Below is a small trained network, with its code and all its weights. Each question gives an input and a target symbol and asks what happens when units are switched off, that is, made to give their printed mean instead of their output.

import numpy as np


def w(rows, s, z=0):
    codes = np.array(rows[::2]) - 128.0
    scale = np.full(codes.shape[1], s)
    scale[-1] = z or s
    return codes * scale


def norm(h):
    return h / np.sqrt((h * h).mean(-1, keepdims=True) + 1e-5)


def softmax(a):
    e = np.exp(a - a.max(-1, keepdims=True))
    return e / e.sum(-1, keepdims=True)


def log_softmax(a):
    a = a - a.max(-1, keepdims=True)
    return a - np.log(np.exp(a).sum(-1, keepdims=True))


def net(x, mask):
    ids = ['γηθλμξπφ'.index(c) for c in x.split()]
    T = len(ids)
    res = E[ids] + P[:T]
    u = 0
    for l in range(3):
        r = norm(res)
        for j in range(2):
            rows = slice(4 * j, 4 * j + 4)
            q, k, v = (r @ M[l][rows].T for M in (Q, K, V))
            z = softmax(np.where(np.tri(T) > 0, q @ k.T / 4**0.5, -1e9)) @ v
            o = O[l][rows]
            res = res + np.where(mask[u + j], z, o[:, -1]) @ o[:, :-1]
        u += 2
    return log_softmax(norm(res)[-1] @ U[:, :-1].T + U[:, -1])


Q, K, V, O = {}, {}, {}, {}
E = w([
[158,109,170,130,159],'γ',
[170,159,171,138,132],'η',
[193,176,80,97,133],'θ',
[136,150,157,79,143],'λ',
[137,134,169,195,129],'μ',
[77,111,171,136,132],'ξ',
[241,132,3,225,149],'π',
[103,184,145,138,100],'φ',
],0.026)
P = w([
[91,191,159,180,192],'0',
[108,160,160,144,122],'1',
[141,122,178,135,97],'2',
[166,103,194,124,77],'3',
[176,89,197,119,62],'4',
[175,94,199,119,60],'5',
[165,105,188,121,79],'6',
[133,125,182,120,114],'7',
[92,162,163,122,179],'8',
[53,215,160,116,254],'9',
],0.0083)
Q[0] = w([
[94,148,176,101,173],'L0H1',
[123,117,114,122,111],'L0H1',
[128,115,115,75,211],'L0H1',
[92,116,159,117,97],'L0H1',
[93,211,197,107,239],'L0H2',
[80,57,255,88,78],'L0H2',
[68,112,118,79,193],'L0H2',
[31,123,92,125,140],'L0H2',
],0.008)
K[0] = w([
[122,123,101,119,142],'L0H1',
[161,145,136,130,131],'L0H1',
[128,145,131,141,135],'L0H1',
[128,141,130,154,149],'L0H1',
[84,174,180,172,156],'L0H2',
[133,126,252,147,75],'L0H2',
[122,169,164,130,199],'L0H2',
[106,123,118,125,155],'L0H2',
],0.014)
V[0] = w([
[169,109,128,123,1],'L0H1',
[85,198,132,151,197],'L0H1',
[149,141,166,84,120],'L0H1',
[111,85,181,113,62],'L0H1',
[117,146,180,156,145],'L0H2',
[90,164,130,115,132],'L0H2',
[163,132,98,112,141],'L0H2',
[120,105,109,124,87],'L0H2',
],0.0095)
O[0] = w([
[94,150,185,101,243,126],'L0H1',
[255,4,129,124,59,220],'L0H1',
[160,171,172,156,129,174],'L0H1',
[62,169,89,185,198,148],'L0H1',
[175,137,133,69,71,253],'L0H2',
[178,66,175,135,129,155],'L0H2',
[62,50,93,129,168,71],'L0H2',
[124,137,110,136,171,78],'L0H2',
],0.0072,0.0056)
Q[1] = w([
[171,93,168,138,158],'L1H1',
[73,91,85,119,96],'L1H1',
[142,173,83,116,159],'L1H1',
[68,120,111,138,153],'L1H1',
[85,104,47,132,162],'L1H2',
[144,142,101,149,138],'L1H2',
[118,7,53,85,148],'L1H2',
[146,118,127,119,166],'L1H2',
],0.015)
K[1] = w([
[127,136,151,104,209],'L1H1',
[136,18,78,148,46],'L1H1',
[204,149,70,142,152],'L1H1',
[187,119,140,114,60],'L1H1',
[169,67,85,149,48],'L1H2',
[206,179,143,74,119],'L1H2',
[178,87,98,115,2],'L1H2',
[108,129,79,176,68],'L1H2',
],0.0096)
V[1] = w([
[85,86,157,111,158],'L1H1',
[228,92,133,179,107],'L1H1',
[174,115,178,126,178],'L1H1',
[189,42,54,60,164],'L1H1',
[22,63,142,130,104],'L1H2',
[60,63,90,11,135],'L1H2',
[157,112,146,1,102],'L1H2',
[184,39,132,160,166],'L1H2',
],0.0079)
O[1] = w([
[180,139,73,170,110,81],'L1H1',
[94,182,155,40,101,228],'L1H1',
[66,130,75,68,72,172],'L1H1',
[68,254,144,152,45,73],'L1H1',
[204,136,118,115,146,48],'L1H2',
[194,139,134,207,114,1],'L1H2',
[99,102,64,192,178,167],'L1H2',
[78,230,100,134,104,131],'L1H2',
],0.0083,0.0093)
Q[2] = w([
[113,142,139,126,159],'L2H1',
[141,78,127,139,125],'L2H1',
[207,55,85,249,155],'L2H1',
[59,158,110,118,166],'L2H1',
[143,57,77,180,173],'L2H2',
[141,148,190,73,148],'L2H2',
[232,105,151,130,107],'L2H2',
[96,115,164,163,157],'L2H2',
],0.015)
K[2] = w([
[133,121,95,98,190],'L2H1',
[101,76,125,63,113],'L2H1',
[197,115,104,113,27],'L2H1',
[151,201,131,72,189],'L2H1',
[169,107,66,133,44],'L2H2',
[127,114,146,101,238],'L2H2',
[95,10,79,177,142],'L2H2',
[180,103,104,67,148],'L2H2',
],0.012)
V[2] = w([
[172,105,59,79,105],'L2H1',
[40,134,153,131,22],'L2H1',
[143,130,59,1,118],'L2H1',
[53,113,49,150,136],'L2H1',
[172,187,169,106,131],'L2H2',
[81,16,123,117,145],'L2H2',
[249,119,107,162,96],'L2H2',
[59,74,132,170,95],'L2H2',
],0.01)
O[2] = w([
[135,110,176,151,126,117],'L2H1',
[187,132,129,142,241,255],'L2H1',
[103,142,168,229,177,220],'L2H1',
[168,126,255,94,99,45],'L2H1',
[96,90,80,157,87,189],'L2H2',
[179,211,171,143,106,136],'L2H2',
[77,135,179,116,197,44],'L2H2',
[101,187,102,40,123,119],'L2H2',
],0.0084,0.0099)
U = w([
[157,102,91,200,89,249],'γ',
[15,69,131,119,174,29],'η',
[89,245,139,153,180,29],'θ',
[102,153,215,173,144,82],'λ',
[130,145,105,40,130,128],'μ',
[136,107,157,125,55,254],'ξ',
[191,70,170,126,188,112],'π',
[212,205,147,135,127,108],'φ',
],0.012,0.0076)

Each question gives the input, a string of symbols that net reads in full, and the target symbol t.
The units are the heads (4 rows each of Q, K, V and O). Each row of codes is followed by its name. A weight is (code - 128) times the scale printed after its matrix; where a second scale follows, it is the last column's (O and U).
mask holds one flag per head, layer by layer. A switched-off head (its flag False) gives its mean, the last column of its rows in O, instead of its output. The means were averaged over made-up inputs and are rounded, as every weight is.
A unit's drop is (log p(t) with every unit on - log p(t) with that unit switched off) / (log p(t) with every unit on - log p(t) with every unit switched off).
The circuit of an input: a set's keep is (log p(t) with only the set's units on - log p(t) with every unit switched off) / (log p(t) with every unit on - log p(t) with every unit switched off). Starting from all 6 units, units are removed one at a time, each time the one whose removal leaves the highest keep (on an exact tie, the one counted first), for as long as the keep stays at least 0.8.
units of the circuit, in order: the units of the circuit, biggest drop first
unit that matters most: the unit with the biggest drop
which heads matter: for each layer, one digit per head in row order, 1 if its drop is at least 0.15 and else 0, layers parted by /
input φ φ η φ φ π μ μ μ, target μ: units of the circuit, in order	L0H1, L2H1
input φ ξ φ λ, target π: units of the circuit, in order	L1H2, L0H1
input η φ φ μ θ η, target λ: which heads matter	11 / 01 / 10
input θ γ η η φ γ γ η, target θ: units of the circuit, in order	L0H1, L2H1
input η φ λ φ φ η μ θ φ φ, target π: units of the circuit, in order	L1H2, L1H1
input μ θ η γ φ, target θ: units of the circuit, in order	L0H1, L2H1, L1H1
input μ φ φ φ φ μ μ η, target μ: units of the circuit, in order	L2H1
input μ η θ μ, target λ: units of the circuit, in order	L0H1, L1H2
input ξ η φ η π μ μ φ, target μ: units of the circuit, in order	L0H1, L1H2, L2H1
input φ μ γ λ, target θ: units of the circuit, in order	L0H1, L2H1, L1H2, L1H1
input ξ ξ φ, target φ: which heads matter	00 / 00 / 01
input θ λ π η, target ξ: units of the circuit, in order	L0H2, L2H1
input ξ ξ φ φ γ φ θ, target θ: which heads matter	11 / 10 / 10
input θ φ φ φ φ φ η η, target η: units of the circuit, in order	L0H1, L2H1, L2H2
input γ φ λ π φ μ φ ξ φ, target φ: units of the circuit, in order	L2H2, L0H1, L1H2
input θ γ φ μ λ φ η γ, target η: which heads matter	10 / 00 / 10
input γ η η φ γ θ φ ξ φ η, target π: which heads matter	10 / 10 / 00
input φ φ φ π γ, target ξ: unit that matters most	L0H2
input λ η η φ, target η: units of the circuit, in order	L0H1, L2H2
input π π μ φ μ, target π: unit that matters most	L0H1
input φ η φ γ μ θ γ, target λ: which heads matter	11 / 00 / 10
input η ξ μ γ φ γ μ φ λ, target π: which heads matter	10 / 11 / 01
input γ θ φ, target λ: which heads matter	11 / 00 / 11
input π ξ γ ξ η λ η, target γ: which heads matter	10 / 01 / 11
input μ φ η φ γ φ, target θ: which heads matter	10 / 00 / 01
